Below is a small trained network, with its code and all its weights. Each question gives an input and a class and asks what happens when units are switched off, that is, made to give their printed mean instead of their output.

import numpy as np


def w(rows, s, z=0):
    codes = np.array(rows[::2]) - 128.0
    scale = np.full(codes.shape[1], s)
    scale[-1] = z or s
    return codes * scale


def norm(h):
    return h / np.sqrt((h * h).mean(-1, keepdims=True) + 1e-5)


def f(y):
    return np.maximum(y, 0)


def log_softmax(a):
    a = a - a.max(-1, keepdims=True)
    return a - np.log(np.exp(a).sum(-1, keepdims=True))


def net(x, mask):
    res = np.array(x, float).reshape(1, 4) / 4 @ E
    u = 0
    for l in range(2):
        y = f(norm(res) @ A[l][:, :-1].T + A[l][:, -1])
        res = res + np.where(mask[u : u + 5], y, B[l][:, -1]) @ B[l][:, :-1]
        u += 5
    return log_softmax(norm(res)[-1] @ U[:, :-1].T + U[:, -1])


A, B = {}, {}
E = w([
[91,192,21,48],'x0',
[3,104,160,125],'x1',
[153,112,182,68],'x2',
[125,129,133,129],'x3',
],0.0024)
A[0] = w([
[165,101,149,63,90],'L0N0',
[159,34,146,46,249],'L0N1',
[100,136,122,204,116],'L0N2',
[166,58,2,199,113],'L0N3',
[97,108,128,113,35],'L0N4',
],0.0039,0.002)
B[0] = w([
[84,230,212,59,160],'L0N0',
[57,254,134,83,250],'L0N1',
[117,246,201,3,176],'L0N2',
[74,224,227,96,204],'L0N3',
[28,115,51,195,132],'L0N4',
],0.0043,0.0023)
A[1] = w([
[115,177,115,92,197],'L1N0',
[255,158,94,115,115],'L1N1',
[86,90,117,131,61],'L1N2',
[102,170,98,221,93],'L1N3',
[164,38,194,179,255],'L1N4',
],0.0098,0.0027)
B[1] = w([
[205,96,127,203,254],'L1N0',
[3,100,147,134,187],'L1N1',
[75,129,164,166,141],'L1N2',
[149,183,176,35,156],'L1N3',
[163,137,28,150,181],'L1N4',
],0.0073,0.0061)
U = w([
[27,106,135,167,201],'0',
[173,128,124,189,226],'1',
[173,98,11,171,186],'2',
[173,180,183,104,188],'3',
[190,62,126,126,79],'4',
[130,32,107,103,2],'5',
[145,38,121,20,30],'6',
[145,70,131,49,12],'7',
],0.012,0.0046)

Each question gives the input, the list of numbers given to net, and the class t.
The units are the neurons (one row each of A and B). Each row of codes is followed by its name. A weight is (code - 128) times the scale printed after its matrix; where a second scale follows, it is the last column's (A, B and U).
mask holds one flag per neuron, layer by layer. A switched-off neuron (its flag False) gives its mean, the last column of its row in B, instead of its output. The means were averaged over made-up inputs and are rounded, as every weight is.
A unit's drop is (log p(t) with every unit on - log p(t) with that unit switched off) / (log p(t) with every unit on - log p(t) with every unit switched off).
The circuit of an input: a set's keep is (log p(t) with only the set's units on - log p(t) with every unit switched off) / (log p(t) with every unit on - log p(t) with every unit switched off). Starting from all 10 units, units are removed one at a time, each time the one whose removal leaves the highest keep (on an exact tie, the one counted first), for as long as the keep stays at least 0.8.
circuit, biggest first: the units of the circuit, biggest drop first
top k neurons: the k neurons with the biggest drops, biggest first
top k neurons in layer l: the k neurons of layer l with the biggest drops, biggest first
drop of u: that unit's drop, to one decimal
input [-3,-4,-6,3], class 3: circuit, biggest first -> (L1N3)
input [8,5,3,3], class 2: top 2 neurons -> (L1N1 L1N0)
input [5,4,5,-3], class 2: top 2 neurons -> (L1N1 L1N0)
input [-8,7,0,-3], class 2: top 4 neurons -> (L1N4 L1N1 L0N3 L0N0)
input [5,5,7,7], class 1: circuit, biggest first -> (L1N1 L1N0)
input [5,5,-3,-7], class 1: circuit, biggest first -> (L1N1 L1N0)
input [-4,1,-1,0], class 2: top 2 neurons -> (L1N4 L0N3)
input [-7,0,-8,0], class 3: top 2 neurons in layer 0 -> (L0N2 L0N3)
input [4,0,-8,1], class 3: top 2 neurons in layer 1 -> (L1N3 L1N4)
input [-8,3,-4,0], class 2: top 2 neurons in layer 1 -> (L1N4 L1N0)
input [3,2,7,-8], class 1: top 3 neurons in layer 1 -> (L1N0 L1N3 L1N1)
input [7,6,8,-5], class 3: top 3 neurons -> (L1N1 L1N4 L0N1)
input [3,-6,-8,2], class 3: top 2 neurons in layer 1 -> (L1N3 L1N4)
input [-1,-5,-8,-5], class 3: top 2 neurons -> (L0N3 L1N3)
input [-1,-1,-5,2], class 3: top 2 neurons -> (L0N3 L1N4)
input [0,3,1,-7], class 1: circuit, biggest first -> (L1N1)
input [-6,4,-3,4], class 2: top 2 neurons in layer 1 -> (L1N4 L1N1)
input [1,3,1,8], class 1: top 3 neurons -> (L1N1 L1N4 L1N0)
input [-2,7,-8,-6], class 3: top 2 neurons -> (L1N3 L1N1)
input [6,-7,-5,-3], class 0: top 3 neurons -> (L1N1 L0N1 L1N4)
input [-6,0,-1,-5], class 2: top 2 neurons in layer 1 -> (L1N4 L1N0)
input [-7,-7,-4,-6], class 0: top 2 neurons in layer 1 -> (L1N1 L1N0)
input [-8,4,7,-6], class 2: top 2 neurons -> (L1N4 L0N3)
input [7,-8,-6,-1], class 0: drop of L1N4 -> 0.2
input [-3,-7,5,-5], class 0: drop of L1N1 -> 0.9
input [2,2,-6,5], class 3: drop of L1N3 -> 0.4
input [-4,-8,1,-4], class 0: drop of L0N3 -> 0.0
